Below are the code and all the weights of a small trained network. Each question names an input and a class and asks about switching units off, where a switched-off unit gives its printed mean instead of its output.

import numpy as np


def w(rows, s, z=0):
    codes = np.array(rows[::2]) - 128.0
    scale = np.full(codes.shape[1], s)
    scale[-1] = z or s
    return codes * scale


def f(y):
    return y / 2 * (1 + np.tanh(0.7978845608 * (y + 0.044715 * y**3)))


def log_softmax(a):
    a = a - a.max(-1, keepdims=True)
    return a - np.log(np.exp(a).sum(-1, keepdims=True))


def net(x, mask):
    res = np.array(x, float).reshape(1, 7) / 4 @ E
    y = f(res @ A[0][:, :-1].T + A[0][:, -1])
    res = res + np.where(mask, y, B[0][:, -1]) @ B[0][:, :-1]
    return log_softmax(res[-1] @ U[:, :-1].T + U[:, -1])


A, B = {}, {}
E = w([
[124,138,122,130,124,136],'x0',
[135,126,128,125,121,119],'x1',
[133,136,119,127,115,125],'x2',
[164,215,204,234,154,100],'x3',
[113,51,84,234,57,140],'x4',
[125,139,117,129,120,129],'x5',
[241,121,10,151,227,118],'x6',
],0.012)
A[0] = w([
[137,156,135,104,156,170,31],'n1',
[109,105,68,68,123,160,117],'n2',
[137,183,176,180,115,98,58],'n3',
[106,155,112,116,142,117,4],'n4',
[124,71,81,54,124,162,121],'n5',
[118,205,123,191,153,140,44],'n6',
[134,193,132,49,166,127,57],'n7',
[168,166,157,58,186,157,48],'n8',
[117,115,156,81,66,103,107],'n9',
[161,192,158,207,181,114,113],'n10',
[173,159,156,157,98,82,181],'n11',
[130,121,76,66,97,140,115],'n12',
[65,160,121,139,115,155,26],'n13',
[131,182,180,38,137,77,86],'n14',
[65,148,209,102,50,146,100],'n15',
[217,122,10,148,239,119,60],'n16',
[148,40,114,238,67,177,27],'n17',
[104,152,116,122,92,79,36],'n18',
[69,75,71,67,144,153,106],'n19',
[115,92,96,182,120,160,44],'n20',
],0.013,0.0037)
B[0] = w([
[125,118,118,175,110,105,140],'n1',
[181,148,181,65,175,110,192],'n2',
[168,132,174,70,180,136,175],'n3',
[122,130,122,128,119,110,126],'n4',
[190,157,192,93,153,131,207],'n5',
[170,147,161,103,132,131,168],'n6',
[106,142,103,186,72,64,183],'n7',
[126,182,52,186,48,30,181],'n8',
[115,70,145,135,163,150,187],'n9',
[211,170,205,69,187,154,200],'n10',
[153,134,142,96,152,148,165],'n11',
[177,146,179,101,151,147,180],'n12',
[102,115,117,95,150,114,150],'n13',
[85,145,93,199,104,93,197],'n14',
[73,47,77,89,119,215,245],'n15',
[5,35,90,98,140,217,248],'n16',
[121,185,81,204,65,44,210],'n17',
[103,107,117,87,132,109,135],'n18',
[201,204,190,137,150,127,210],'n19',
[131,167,93,175,88,63,161],'n20',
],0.011,0.019)
U = w([
[82,70,124,102,155,236,253],'0',
[254,164,213,95,180,154,130],'1',
[142,158,101,202,119,35,27],'2',
],0.0098,0.0029)

Each question gives the input, the list of numbers given to net, and the class t.
The units are the neurons (one row each of A and B). Each row of codes is followed by its name. A weight is (code - 128) times the scale printed after its matrix; where a second scale follows, it is the last column's (A, B and U).
mask holds one flag per neuron, in row order. A switched-off neuron (its flag False) gives its mean, the last column of its row in B, instead of its output. The means were averaged over made-up inputs and are rounded, as every weight is.
A unit's drop is (log p(t) with every unit on - log p(t) with that unit switched off) / (log p(t) with every unit on - log p(t) with every unit switched off).
The circuit of an input: a set's keep is (log p(t) with only the set's units on - log p(t) with every unit switched off) / (log p(t) with every unit on - log p(t) with every unit switched off). Starting from the 12 units with the biggest drops (on a tie, the unit counted first), units are removed one at a time, each time the one whose removal leaves the highest keep (on an exact tie, the one counted first), for as long as the keep stays at least 0.8.
units of the circuit, in order: the units of the circuit, biggest drop first
k most important neurons: the k neurons with the biggest drops, biggest first
drop of u: that unit's drop, to one decimal
input [-5,0,1,-4,0,-8,2], class 1: units of the circuit, in order	[n15]
input [-3,-3,6,-7,-7,-1,7], class 0: 3 most important neurons	[n16; n10; n17]
input [-4,-2,-4,5,-8,-5,7], class 2: 2 most important neurons	[n8; n7]
input [8,1,8,-7,4,7,-5], class 1: 2 most important neurons	[n16; n19]
input [-5,-8,-1,-7,-8,3,7], class 2: 3 most important neurons	[n8; n7; n15]
input [-4,7,-4,4,3,-3,4], class 0: 3 most important neurons	[n16; n19; n5]
input [8,3,0,-5,5,2,3], class 1: 2 most important neurons	[n5; n2]
input [6,-7,4,-1,5,3,4], class 2: 3 most important neurons	[n17; n15; n20]
input [-5,4,-2,6,3,7,-6], class 0: 2 most important neurons	[n15; n19]
input [2,8,-4,-6,-7,4,7], class 0: 2 most important neurons	[n16; n17]
input [-8,1,7,-7,-2,-2,-6], class 1: 3 most important neurons	[n16; n19; n5]
input [7,7,-6,-3,-4,-5,0], class 2: 2 most important neurons	[n10; n8]
input [-2,8,4,-4,4,-5,3], class 1: drop of n7	0.2
input [-3,4,5,1,8,3,-4], class 2: units of the circuit, in order	[n17]
input [-7,-4,-6,1,0,2,8], class 0: drop of n16	0.8
input [8,-6,8,2,-4,0,8], class 0: drop of n16	2.1
input [-3,7,4,6,2,7,7], class 0: drop of n16	3.7
